Here is a tiny trained network, its code and every weight. The questions are about switching its units off for an input and a target symbol, where a switched-off unit gives its printed mean instead of its output.

import numpy as np


def w(rows, s, z=0):
    codes = np.array(rows[::2]) - 128.0
    scale = np.full(codes.shape[1], s)
    scale[-1] = z or s
    return codes * scale


def softmax(a):
    e = np.exp(a - a.max(-1, keepdims=True))
    return e / e.sum(-1, keepdims=True)


def log_softmax(a):
    a = a - a.max(-1, keepdims=True)
    return a - np.log(np.exp(a).sum(-1, keepdims=True))


def net(x, mask):
    ids = ['δηθπτφψ'.index(c) for c in x.split()]
    T = len(ids)
    res = E[ids] + P[:T]
    u = 0
    for l in range(2):
        r = res
        for j in range(3):
            rows = slice(3 * j, 3 * j + 3)
            q, k, v = (r @ M[l][rows].T for M in (Q, K, V))
            z = softmax(np.where(np.tri(T) > 0, q @ k.T / 3**0.5, -1e9)) @ v
            o = O[l][rows]
            res = res + np.where(mask[u + j], z, o[:, -1]) @ o[:, :-1]
        u += 3
    return log_softmax(res[-1] @ U[:, :-1].T + U[:, -1])


Q, K, V, O = {}, {}, {}, {}
E = w([
[103,107,192],'δ',
[168,142,110],'η',
[61,132,84],'θ',
[176,89,248],'π',
[192,72,186],'τ',
[117,155,141],'φ',
[226,129,224],'ψ',
],0.011)
P = w([
[82,235,163],'0',
[46,12,190],'1',
[118,148,95],'2',
[195,95,73],'3',
[34,85,91],'4',
[124,142,116],'5',
[250,82,115],'6',
],0.017)
Q[0] = w([
[164,227,55],'L0H0',
[69,159,48],'L0H0',
[183,196,197],'L0H0',
[9,132,254],'L0H1',
[161,249,234],'L0H1',
[177,125,189],'L0H1',
[88,232,108],'L0H2',
[59,227,189],'L0H2',
[143,120,91],'L0H2',
],0.008)
K[0] = w([
[103,72,141],'L0H0',
[168,136,71],'L0H0',
[139,101,186],'L0H0',
[4,73,55],'L0H1',
[91,45,209],'L0H1',
[149,112,170],'L0H1',
[154,97,104],'L0H2',
[183,109,99],'L0H2',
[73,131,141],'L0H2',
],0.013)
V[0] = w([
[164,142,60],'L0H0',
[227,77,141],'L0H0',
[75,110,122],'L0H0',
[254,99,73],'L0H1',
[114,118,121],'L0H1',
[181,153,191],'L0H1',
[177,203,129],'L0H2',
[138,172,67],'L0H2',
[132,92,190],'L0H2',
],0.008)
O[0] = w([
[209,133,85,27],'L0H0',
[254,130,145,4],'L0H0',
[117,91,158,170],'L0H0',
[44,115,37,52],'L0H1',
[131,120,162,121],'L0H1',
[116,177,47,182],'L0H1',
[119,184,90,149],'L0H2',
[62,245,118,93],'L0H2',
[176,93,138,154],'L0H2',
],0.0049,0.0033)
Q[1] = w([
[19,187,181],'L1H0',
[189,250,96],'L1H0',
[134,69,86],'L1H0',
[3,199,146],'L1H1',
[53,81,183],'L1H1',
[82,60,33],'L1H1',
[150,136,104],'L1H2',
[157,12,125],'L1H2',
[128,171,237],'L1H2',
],0.014)
K[1] = w([
[139,83,63],'L1H0',
[51,75,222],'L1H0',
[106,208,47],'L1H0',
[114,2,229],'L1H1',
[40,107,87],'L1H1',
[124,115,3],'L1H1',
[198,118,184],'L1H2',
[13,67,173],'L1H2',
[41,207,178],'L1H2',
],0.014)
V[1] = w([
[228,189,75],'L1H0',
[197,135,175],'L1H0',
[147,129,179],'L1H0',
[74,251,116],'L1H1',
[159,93,8],'L1H1',
[234,104,144],'L1H1',
[196,116,178],'L1H2',
[162,126,70],'L1H2',
[151,13,96],'L1H2',
],0.012)
O[1] = w([
[135,11,81,95],'L1H0',
[203,62,171,115],'L1H0',
[151,136,176,151],'L1H0',
[161,157,45,230],'L1H1',
[134,144,154,2],'L1H1',
[124,138,146,37],'L1H1',
[86,132,141,116],'L1H2',
[141,119,27,24],'L1H2',
[115,175,97,97],'L1H2',
],0.012,0.0099)
U = w([
[119,100,190,200],'δ',
[66,254,136,53],'η',
[46,151,134,254],'θ',
[227,93,166,26],'π',
[103,135,97,216],'τ',
[129,193,199,87],'φ',
[217,165,208,12],'ψ',
],0.0086,0.0077)

Each question gives the input, a string of symbols that net reads in full, and the target symbol t.
The units are the heads (3 rows each of Q, K, V and O). Each row of codes is followed by its name. A weight is (code - 128) times the scale printed after its matrix; where a second scale follows, it is the last column's (O and U).
mask holds one flag per head, layer by layer. A switched-off head (its flag False) gives its mean, the last column of its rows in O, instead of its output. The means were averaged over made-up inputs and are rounded, as every weight is.
A unit's drop is (log p(t) with every unit on - log p(t) with that unit switched off) / (log p(t) with every unit on - log p(t) with every unit switched off).
The circuit of an input: a set's keep is (log p(t) with only the set's units on - log p(t) with every unit switched off) / (log p(t) with every unit on - log p(t) with every unit switched off). Starting from all 6 units, units are removed one at a time, each time the one whose removal leaves the highest keep (on an exact tie, the one counted first), for as long as the keep stays at least 0.8.
circuit, biggest first: the units of the circuit, biggest drop first
most important unit: the unit with the biggest drop
which heads matter: for each layer, one digit per head in row order, 1 if its drop is at least 0.15 and else 0, layers parted by /
drop when u is switched off: that unit's drop, to one decimal
input η θ ψ ψ ψ τ τ, target τ: circuit, biggest first : (L1H1, L0H1, L0H2)
input δ δ η η ψ φ, target φ: which heads matter : 010 / 111
input ψ π η π δ ψ, target ψ: circuit, biggest first : (L1H0, L0H1, L1H2)
input ψ η ψ δ, target π: circuit, biggest first : (L1H0)
input δ θ φ η, target φ: circuit, biggest first : (L1H1, L1H0)
input π θ θ τ δ, target δ: which heads matter : 010 / 110
input θ θ η φ η η η, target η: circuit, biggest first : (L1H0, L0H0)
input η δ ψ η τ η θ, target τ: circuit, biggest first : (L0H2, L1H1, L1H0)
input η δ η τ θ η π, target τ: circuit, biggest first : (L1H1, L0H2, L0H1)
input τ θ θ η, target δ: which heads matter : 011 / 110
input ψ θ π θ, target π: which heads matter : 100 / 100
input δ η η δ ψ, target δ: circuit, biggest first : (L1H1, L1H0)
input η η θ η η η δ, target τ: circuit, biggest first : (L0H2, L1H1, L1H0)
input η θ π, target π: which heads matter : 011 / 011
input η π η ψ, target τ: circuit, biggest first : (L1H1, L0H2, L0H1)
input δ τ δ ψ, target φ: most important unit : L0H1
input θ η η φ ψ φ, target φ: which heads matter : 110 / 111
input δ θ δ τ δ η θ, target φ: which heads matter : 111 / 111
input θ θ η, target η: which heads matter : 000 / 100
input π φ φ η, target ψ: which heads matter : 000 / 110
input η η θ θ η η δ, target τ: circuit, biggest first : (L1H1, L0H2, L1H0)
input φ η φ φ φ ψ, target ψ: most important unit : L1H2
input δ θ η δ η η η, target φ: circuit, biggest first : (L1H1, L1H0, L0H0)
input π η φ φ, target ψ: circuit, biggest first : (L1H0, L1H1)
input η η η η, target τ: circuit, biggest first : (L0H2, L1H2, L1H1)
input η τ ψ π φ ψ η, target τ: circuit, biggest first : (L0H2, L1H1, L0H0, L0H1)
input δ θ η η φ ψ τ, target φ: which heads matter : 110 / 111
input θ δ ψ π, target η: which heads matter : 100 / 101
input θ η τ δ, target η: drop when L1H0 is switched off : 0.5
input π η ψ θ η θ θ, target ψ: drop when L1H1 is switched off : 0.4
